(in the rows, 128 means zero)
Facts:
bazas {Λ=punak grubruk belak trogupa lovak, τ=a, δ=639, ξ=fludo}
bazur {τ=b, δ=884, ξ=faklon ralu mafal}
belak {τ=a, δ=884, φ=kevar}
beplibam {Λ=kobri bazur brire pekik logifla, τ=a, δ=884}
bipli {τ=a, δ=774, φ=stuskis}
bomu {τ=a, δ=272, ξ=klazus grubruk bunol bazas}
boplen {τ=a, δ=639, ξ=fludo}
bredrak {τ=c, δ=272, φ=pludar}
breplom {τ=a, δ=272}
brire {τ=b, δ=272}
brodrun {τ=c, δ=272}
broplogil {τ=a, δ=525, φ=nadrudro}
bugu {τ=d, δ=525, φ=rubrak, ξ=trebra labidi}
bunol {τ=a, δ=272, φ=goror, ξ=vabutrol}
daplel {τ=b, δ=639, φ=vabutrol, ξ=trebra trapam}
defles {τ=d, δ=774, ξ=breplom}
diflil {τ=a, δ=639, φ=fibri, ξ=vetribril}
dostem {τ=b, δ=774}
drasku {Λ=flave tuzeke dromil zorak bomu, τ=b, δ=272, ξ=klazus breplom}
dromil {τ=a, δ=272, φ=brire, ξ=fliklon}
drufas {τ=a, δ=525, φ=vari}
drukaplu {τ=a, δ=884, ξ=pelan}
dugrim {τ=a, δ=884, φ=trudra, ξ=fludo}
dumin {τ=a, δ=639, φ=modok}
faklon {τ=a, δ=774, φ=skagisok, ξ=plome fludo trapam}
faku {τ=d, δ=639, ξ=dugrim}
fibri {τ=b, δ=884, φ=pabrek, ξ=fludo}
flaplin {Λ=skagisok kenistuk matro zozen tufomal brodrun broplogil pulir, τ=d, δ=774, ξ=treklivu}
flatral {τ=a, δ=272}
flatrer {τ=b, δ=525, φ=vemun, ξ=flatral}
flave {τ=a, δ=774, ξ=rubrak}
fliflubrak {τ=a, δ=639, φ=staflor, ξ=klazus grubruk fliklon}
fliklon {τ=b, δ=774, φ=mulo, ξ=klimepar tevim pati}
flipon {τ=a, δ=639, φ=brodrun}
fludo {τ=a, δ=639}
fodem {τ=b, δ=525, φ=flave}
folin {τ=e, δ=639, φ=kenistuk}
foplil {τ=d, δ=774, ξ=flaplin skaze}
gapanuk {τ=c, δ=525, ξ=labidi}
garodrir {Λ=stuskis, τ=c, δ=272, φ=klege}
gegru {τ=a, δ=774, φ=tinur}
gobridal {Λ=klalak klimepar folin klabikla, τ=d, δ=525, φ=guto, ξ=dostem}
goror {τ=a, δ=884}
gostar {τ=c, δ=272, ξ=boplen vosto breplom}
govum {Λ=grubruk gapanuk kisti drukaplu rogrogrom, τ=d, δ=272, φ=breplom}
grebrenil {τ=a, δ=639, ξ=flatral}
grubruk {τ=b, δ=774, ξ=pegar}
gruril {τ=c, δ=272, φ=stinu}
guto {τ=d, δ=639, φ=fodem, ξ=zorak}
kenistuk {τ=d, δ=639, φ=matro}
kevar {τ=a, δ=774}
kisti {τ=d, δ=272, φ=tuzeke}
klabikla {τ=e, δ=884, φ=folin}
klafum {τ=a, δ=884}
klalak {τ=a, δ=272, φ=gruril}
klazus {τ=a, δ=884, φ=zofla, ξ=sefur}
klege {τ=d, δ=272, φ=lator}
klimepar {τ=a, δ=774, φ=garodrir, ξ=trebra bazas}
kobri {τ=c, δ=525, ξ=bazur pati}
kofla {τ=b, δ=884, φ=diflil, ξ=skagisok fludo}
kuflik {τ=d, δ=774, φ=rogrogrom, ξ=plome trudrur}
kuzul {Λ=napuze klimepar pledriruk lator kofla, τ=a, δ=774, φ=treklivu}
labidi {Λ=skaze sodal dugrim, τ=a, δ=884, φ=rigos, ξ=fludo mafal}
lastu {τ=d, δ=639, φ=pegar}
lator {τ=a, δ=272, φ=defles}
lefar {Λ=skeski ralu fludo grebrenil drukaplu netil, τ=d, δ=525, φ=linem}
libor {τ=b, δ=525}
ligitom {Λ=pofos pelan troskigek tufomal vosto netil, τ=c, δ=272}
linem {τ=b, δ=272, ξ=kuzul rubrak}
logifla {τ=e, δ=272, φ=tevim}
lovak {τ=c, δ=639, φ=flipon, ξ=faklon flatrer stizivik}
mafal {τ=b, δ=272, φ=ridon, ξ=vetribril vabutrol pati bazas}
matro {τ=a, δ=774, φ=klafum}
mazin {τ=b, δ=774, ξ=plutil}
meske {τ=a, δ=774, φ=teflir, ξ=faklon}
modok {Λ=zedral skagisok gegru kenistuk nadrudro dromil pati dugrim, τ=b, δ=272, ξ=sefur plutil vosto}
mulo {τ=a, δ=774, ξ=skaze}
nadrudro {τ=a, δ=639, ξ=bazas}
napuze {τ=d, δ=525, φ=tufles}
netil {τ=d, δ=525, φ=gostar, ξ=vabutrol fludo labidi}
notalas {τ=a, δ=884, φ=bomu}
pabrek {τ=a, δ=525}
pati {τ=b, δ=774, φ=patrel}
patrel {Λ=napuze belak broplogil bredrak, τ=c, δ=272, ξ=dostem}
pegar {τ=a, δ=884, φ=sefur}
pegrer {Λ=treklivu fodem zozim pelan zetra lovak, τ=a, δ=525, φ=kuzul}
pekik {τ=b, δ=525, φ=skaze}
pelan {τ=b, δ=774, ξ=trebra}
pledriruk {τ=b, δ=884, ξ=trapam}
plome {τ=a, δ=884, φ=plutil, ξ=vetribril boplen pati}
pludar {Λ=treklivu kenistuk flatrer troskigek libor vosto fliflubrak bredrak, τ=a, δ=525, ξ=bipli}
plutil {τ=b, δ=525, φ=fliflubrak, ξ=rubrak}
pofos {τ=a, δ=272, φ=pegrer, ξ=lator}
pogen {τ=a, δ=525, φ=napuze, ξ=stinu}
pomun {τ=b, δ=774, φ=labidi, ξ=meske}
pulir {τ=c, δ=774}
punak {τ=b, δ=884}
ralu {τ=b, δ=639, ξ=trapam stizivik}
remal {τ=d, δ=525, ξ=kuzul pofos boplen bugu}
ridon {τ=b, δ=639, φ=tufomal}
rigos {Λ=gapanuk boplen ralu fliklon pati, τ=c, δ=774, φ=pogen}
rogrogrom {τ=d, δ=884, φ=zozim}
rubrak {Λ=sodal bazur vosto bomu, τ=b, δ=884, φ=remal, ξ=flaplin flatral}
rulustis {Λ=vetribril faku bazur folin kisti, τ=a, δ=525, ξ=flave}
sefur {τ=a, δ=639, φ=lovak}
skagisok {τ=a, δ=774, φ=bunol, ξ=gapanuk vabutrol vebun}
skaze {τ=a, δ=525, φ=stizivik, ξ=fibri}
skeski {τ=c, δ=639}
skofles {τ=b, δ=639, φ=bazas}
sodal {τ=a, δ=639, φ=dumin}
staflor {Λ=treklivu klalak brire flatral boplen zozim notalas lastu bugu breplom diflil, τ=a, δ=639}
stebrum {τ=c, δ=272, φ=vobroklim}
steguzis {τ=c, δ=525, φ=pati}
stinu {τ=a, δ=272, φ=netil, ξ=nadrudro}
stizivik {τ=a, δ=884, φ=trapam, ξ=mafal}
stuskis {τ=a, δ=774, φ=skofles}
suflus {Λ=faklon stizivik pati diflil lovak ridon, τ=d, δ=272}
teflir {τ=e, δ=774, φ=kobri}
tevim {τ=b, δ=639, ξ=trebra}
tibradral {τ=c, δ=272}
tinur {τ=a, δ=639}
trakuzur {Λ=libor stinu, τ=b, δ=884, ξ=vetribril vabutrol}
trapam {τ=b, δ=272, φ=trudrur, ξ=bazas}
trebra {Λ=flatrer lator remal breplom, τ=d, δ=272, φ=notalas, ξ=vetribril}
treklivu {τ=b, δ=525, ξ=vetribril}
tridun {τ=b, δ=525, φ=zozen, ξ=bunol}
trogupa {τ=a, δ=525}
troskigek {τ=b, δ=272, φ=mafal, ξ=tevim}
trudra {Λ=skeski pledriruk tuzeke notalas trogupa brodrun dugrim bredrak, τ=a, δ=639, φ=klazus, ξ=flatrer}
trudrur {Λ=skagisok tibradral skaze matro klege gruril, τ=b, δ=884, φ=broplogil}
tufles {τ=a, δ=884}
tufomal {τ=c, δ=525, φ=bredrak, ξ=fludo}
tuzeke {τ=d, δ=884, φ=pekik}
vabutrol {τ=a, δ=884, φ=grubruk, ξ=vetribril fludo}
vari {Λ=pogen boplen klafum guto, τ=b, δ=272, φ=drasku}
vebun {τ=e, δ=639, ξ=dostem bazas}
vemun {Λ=skeski vabutrol flipon tinur defles, τ=a, δ=525, φ=lastu, ξ=mafal}
vetribril {τ=b, δ=525, ξ=fludo bazas}
vobroklim {τ=e, δ=639, φ=lefar, ξ=mafal}
vogogrem {Λ=treklivu vetribril kenistuk steguzis flave bunol pekik zorak kisti kuflik pati, τ=b, δ=774, φ=drukaplu}
vosto {τ=e, δ=525, φ=drufas, ξ=trakuzur pati}
vufum {τ=a, δ=774, ξ=pogen meske}
vustaskun {Λ=vutuzir pofos vobroklim klafum stizivik, τ=a, δ=884}
vutuzir {τ=a, δ=525, ξ=vetribril nadrudro bazas}
zedral {τ=a, δ=884}
zetra {τ=b, δ=525, φ=dromil, ξ=vetribril flatrer}
zofla {Λ=bazur daplel matro lator troskigek zetra dugrim, τ=b, δ=774, φ=belak}
zorak {τ=b, δ=774, ξ=fludo stizivik}
zozen {τ=b, δ=525, φ=rulustis}
zozim {τ=a, δ=774, φ=ralu}
zubim {τ=e, δ=639, ξ=modok pati}

Known rows:
libor: [ 81 124 162 133  74 132 143  97  88 163 152 130 110 151 123 143 125 118
 123 123 165 139 135 129 134 110 180 129 138  97 109 105 129 129 141 101
 137 120 148 141 144 159 115 137 149]
stebrum: [ 80 129 173 129  76 121 125  98  86 133 155 153 109 120 121 120 109 162
 131 132 159 152 129 157 161 100 185 114 167 109 109  97 125 130 118 131
 119 149 128 157 147 113 136 118 155]
bazas: [171 151 106 145 145 187 120 108 148 127  55 135  85 114  94 202 164 102
  87 108 118 115 129 110  88 157  76 143 112 107 181 178  92 203 138 165
 150  99 111 147 108 169 119  98  61]
mafal: [110 133 115 134 139 145 138 114 113  74 126 124  96 103 141 114 141 124
 122  82 123 137 136 150 141 142 104 137 190 140 101 139 133 168  98 166
 173 134 118 152  95 100 169  68  92]
fliflubrak: [140 139  87 130 136 146 120  76 127 130 107 120 163 147  81 100 159  71
 118 115 120 114 142  54 110 100 124  88 144 176 133 154 114  98 132 151
 220 119  91 134 137 159 114 105 119]
mazin: [106 133 117 162 125 113 137  74 140 142 125 122 130 130 131 140 147 108
 131 105 143 110 113  94 157 156 135 121 170 124 114 118 124 132 110 146
 182 127 127 120 142 187  99 110 124]
pelan: [110 115 106 165 118 127 131 104 134 150 112 111 113 117 140 147 149 101
 119 106 137 121 137  95 146 164 114 130 165 119 131 114 144 145 124 141
 177 125 140 111 124 177 114 118 112]
rigos: [112 135 145 146  67  82 106 103  76 149 146 185 122 112 119 166 148 133
 130 147 123 131 119 118 167 130 160 118 144 132 148 130 122 121 136 146
 129 141 135 127 137 147  64 121 192]
skofles: [110 111 147 140  97 105 121  69  78 162 128 158 120 130 130 163 129 120
 137 139 129 130 127  94 154 114 166 118 134 133 107 132  99 122 162 117
 126 128 110 164 147 183  68 138 171]
guto: [147 120  63 149 151 111 136  85  87 123 109 127 120 133 142 107 133 109
 123 109 139  95 152  82 156 145  91 123 173 157 122 172 123 109 131 121
 195 150  88 169 101 178  85 131 121]
flave: [102 142 114 132 126 150 132 111 138 150 112 130 120 138  93 158 143  97
 107 126 142 135 127 106 111 115 126 100 114 118 177 113 113 117 147 151
 189  92 128 109 126 184 107 119 106]
dromil: [ 92 153 104 112 131 173 134 114 126  99 131 113 140 144  86  82 130  99
 113 118 146 150 150 134 108  86 134  95 166 136 145 119 124 124 118 163
 208 114 110 134 120 114 172  94  95]
suflus: [ 93 154 126 119  81 131 162 115  73 133 170 141 103 165 139 117  83 157
 114 151 208 109 139 170 119 107 173 133 160  88 154 146 123 129 104 108
 123 136 148 174 138 152  78 129 137]
gruril: [ 67 126 167 125  72 130 119 109  80 141 155 157 103 144 117 125 112 147
 134 143 157 169 139 148 151  98 187 132 155 112 102  94 120 122 123 130
 134 152 134 147 138 109 154 122 157]
nadrudro: [138 128  97 144 145 180 125  82 144 143  67 113 115 136  84 170 151  94
 105 106 131 127 140  78  94 123 102 122 111 127 157 146 101 149 153 152
 192 107 111 132 120 180 137 106  74]
daplel: [127 110  89 150 118 118 116  62 133 124 101 114 142 127 132 107 162  81
 121 108 113 114 149  51 144 139 108 123 182 161  90 150 122 118 122 143
 212 148 104 141 131 159 121 100 136]
trudrur: [100 125  99 132 101 155 128  67 140  88 119 139 128  98 139 169  83 153
 134 121 166 162 176 125 131 140 118 153 187  92 146 153  93 174 110 164
 127 146 133 169 166  90 175  78  98]

Rows:
No name comes twice in this set of rows, the named rows included.
[114 106 161 159  85 109 119  71 101 190 110 150 106 143 122 169 132 119
 126 126 143 124 117  91 150 134 176 127 119 120 113 109 120 124 163 108
 144 144 127 148 152 198 103 152 166] => skeski
[ 63 132 112 120  95 130 152 108  49 130 166 138 109 153 148 111  82 150
 127 145 191 154 169 155 143  92 155 132 158 100 144 119 130 106 144 100
 133 139 129 172 127 141 124 147 135] => kisti
[ 93 138 129 110 126 182 129 141 102 107 125 130 104 122  97 137 126 114
 104 129 135 175 152 163 103  87 128 120 131 113 162 113 117 148 146 145
 161 106 119 136 102 113 178  97  79] => lator
[ 66 113  87 117  94 127 145  83  73 128 156 150 119 143 147 125  57 157
 136 154 205 169 183 142 139  98 162 130 151  93 145 129 115  93 147  97
 139 153 132 172 140 137 129 140 123] => tuzeke
[107 130 128 159 124 150 132 111 125 143  97 140  80  98 144 214 141 138
 109 104 129 137 116 131 157 162 112 163 135 104 143 125 110 182 136 143
 135 120 132 131 113 185 104 115 101] => dostem
[112 124  98 159 126 109 129  96 130 118 109 128 129 105 146 136 154  99
 118  95 120 118 138  94 158 158  97 127 183 152 135 123 146 139 121 159
 184 123 115 116 126 169 115 107 129] => fliklon
[107 131 101 150 128 107 126  80 120 125 125 138 141 120 134 123 150 111
 140 108 118 117 129  97 169 141 119 112 181 153 108 125 128 120 112 156
 187 129 111 125 139 165  96 103 144] => pomun
[120 136 145 120 132 140 126  77 103 182 108 154 121 155  80 168 127 109
 115 136 147 129 105 104 109  94 181  95  91 130 150 124  99 103 166 116
 156  88 107 151 141 199  79 135 129] => tinur
[103 138 115 106 159 163 118 128 106  90 116 162  89 112  89 149 119 140
 115 121 125 158 128 166 103 103 124 121 126 134 157 139 105 148 133 178
 168 108 106 149 102 107 149  59  76] => klazus
[102 116 116 132  98 140 121 117 121  90 130 144 104 115 137 138 117 136
 118 129 151 149 158 141 119 138 135 160 168 102 129 136 114 168 101 170
 151 143 129 154 134 108 136  72 120] => rubrak
[121 148 101 138 160 155 118 104 131 122  95 140 121 112  99 165 150 118
 107 113 110 147 116 115 143 109 101  99 144 141 174 133  97 130 136 167
 170  95  98 121 124 161 115 106 103] => meske
[110 125 131 118 101 147 112  88  91 167 114 161 129 152  84 165 133 109
 119 158 119 158 135  86 118  69 161  94  93 142 152 128  95 100 181 120
 155 105 106 149 144 177  98 142 142] => sodal
[123 162 100 135 122 174 114 124 126 121  94 145 103 104  97 196 149 119
 101 136 105 152 136 126 130 112  91 126 114 121 201 146  83 162 132 168
 147  99 109 116 128 153 104  98  90] => kuzul
[ 68 106 100 118 110 117 136 108  68 122 168 158 102 145 155 118  69 156
 125 158 182 153 153 158 130  99 162 135 154 108 137 137 115  94 141 106
 141 144 121 177 117 143  99 126 146] => rogrogrom

Now the same nodes, written a new way:
Known rows:
bazur: [115 133 117 123 122 153 127 130 123 125 115 142 135 106 123 119 136 119
 139 106 130 133 119 117 147 151 102 115 155]
modok: [ 97 121 138 115 119 139 121 120  94 104 112 130 144 112 125 126 129 129
 132 126 133 123 114 125 129 140 108 123 142]
tufomal: [ 97 132 130 146 118 167 156 138 150 119 140 147 101 122 130 123 117 129
 148  32 119 140 128 144 127 117 149 142 163]
sodal: [128 129 129 134 152 119 131 131 134  91 167 126 130 121 132 131 136 141
 128 154 126 153 106 132 119 145 130 141 129]
bunol: [109 124 121 129 116 136 135 132 121 112 161 144 120 121 135 123 131 125
 131 101 127 144 130 133 128 138 145 134 136]
lefar: [116 127 145 124 153 121 123 137 148 150 118 119 126 120 134 146 131 129
 139 214 121 137 109 139 117 143 146 133 154]
dromil: [ 98 124 124 130 107 137 144 132 119 115 151 155 109 122 135 117 127 131
 132  53 132 141 133 135 130 130 139 133 142]
bipli: [132 113 126 127 153 101 123 138 123 133 156 115 136 124 145 127 139 140
 123 195 124 145 107 122 122 143 165 146 112]
trudrur: [110 130 123 139 143 107 110 127 132  81 101 136 143 107 128 122 129 136
 129 203 146 134  98 106 140 141 110 111 152]
tinur: [124 123 131 130 146 125 136 125 139 124 152 121 123 128 136 126 135 127
 126 144 122 141 111 132 114 159 134 141 129]
notalas: [140 123 121 126 142 135 121 132 154 135 151 136 110 121 138 119 134 131
 128 173 128 145 117 121 133 147 144 130 137]
meske: [109 119 125 133 115 128 140 135 114 138 153 143 129 124 139 113 133 131
 128 101 131 144 128 131 131 131 155 136 138]
pofos: [115 121 124 113 125 130 125 133 123 113 159 125 109 118 147 125 122 132
 136 117 130 133 117 126 125 126 134 137 122]
pomun: [ 91 133 120 135 105 127 140 130  87 119  99 153 156 111 123 105 135 121
 138  82 136 135 135 127 137 127 126 123 155]
skaze: [101 140 116 144 128 121 134 127 147  71 156 145  96 114 139 125 117 136
 132  89 140 132 107 118 135 134 108 127 135]
kobri: [ 98 127 133 144 114 165 158 139 147 142 140 142 100 120 133 140 118 119
 140  22 112 129 127 143 126 132 130 138 160]
flipon: [143 125 129 127 144 118 131 131 133  96 154 124 121 129 139 134 139 137
 125 168 126 140 111 126 108 131 129 139 129]

Rows:
No name comes twice in this set of rows, the named rows included.
[118 118 140 120 129 139 130 122 135 106 142 139 111 126 127 135 130 133
 123 141 124 148 117 137 126 159 135 134 139] => pludar
[112 141 117 138 110 144 134 127 126 124 101 162 133 110 117 102 131 113
 138 105 142 138 136 118 148 135 114 111 168] => kofla
[110 127 119 119 134 108 117 134  98 134 113 116 165 113 131 115 132 123
 138 176 135 128 118 117 123 135 128 133 132] => pati
[107 119 119 123 109 161 144 129 142 143 140 164  89 117 134 115 126 115
 132  42 131 141 138 130 145 154 128 125 162] => drukaplu
[ 85 136 142 140 125 145 152 136 130 170 127 141 121 115 126 134 125 112
 148  50 122 131 122 152 130 140 120 137 165] => faku
[108 113 126  94 119 144 121 129 111 127 170 111 104 109 162 127 110 126
 136  57 133 115 109 126 137 126 117 143 115] => flave
[ 85 126 150 170 125 131 169 143 141 159  96 185 143 132  94 133 153 120
 133 110 113 167 146 160 123 151 162 128 196] => gobridal
[123 119 131 127 104 149 143 125 127  80 137 158 111 125 125 127 127 127
 127  92 130 135 142 138 120 122 117 126 148] => vemun
[ 97 115 126 106 103 148 138 129 102 131 159 143 107 115 150 120 116 113
 133  14 132 123 125 130 138 129 124 140 134] => mulo
[100 117 130 127 109 149 144 130 112 126 158 148 111 118 132 126 130 126
 132  30 122 142 130 140 133 148 130 132 136] => bomu
[ 90 119 131 119 102 140 128 124  95 107 109 141 147 113 122 129 130 119
 134  90 129 129 129 129 134 142 110 123 146] => drasku
[ 97 129 109 142 126 120 137 137 163 105 139 152 102 117 137 114 123 125
 128 123 143 138 121 114 142 142 120 119 145] => stizivik
[130 127 128 131 148 130 124 141 153 146 139 130 115 117 137 122 135 125
 134 171 128 143 113 118 134 146 148 126 147] => klabikla
[120 116 135 113 147 123 125 126 134 103 145 122 122 130 133 137 133 131
 121 184 119 145 111 136 109 161 131 140 125] => staflor
[109 104 143 131 143 136 132 141 137 140 134 120 118 126 141 154 127 138
 130 149 108 130 100 133 113 140 162 146 136] => ligitom

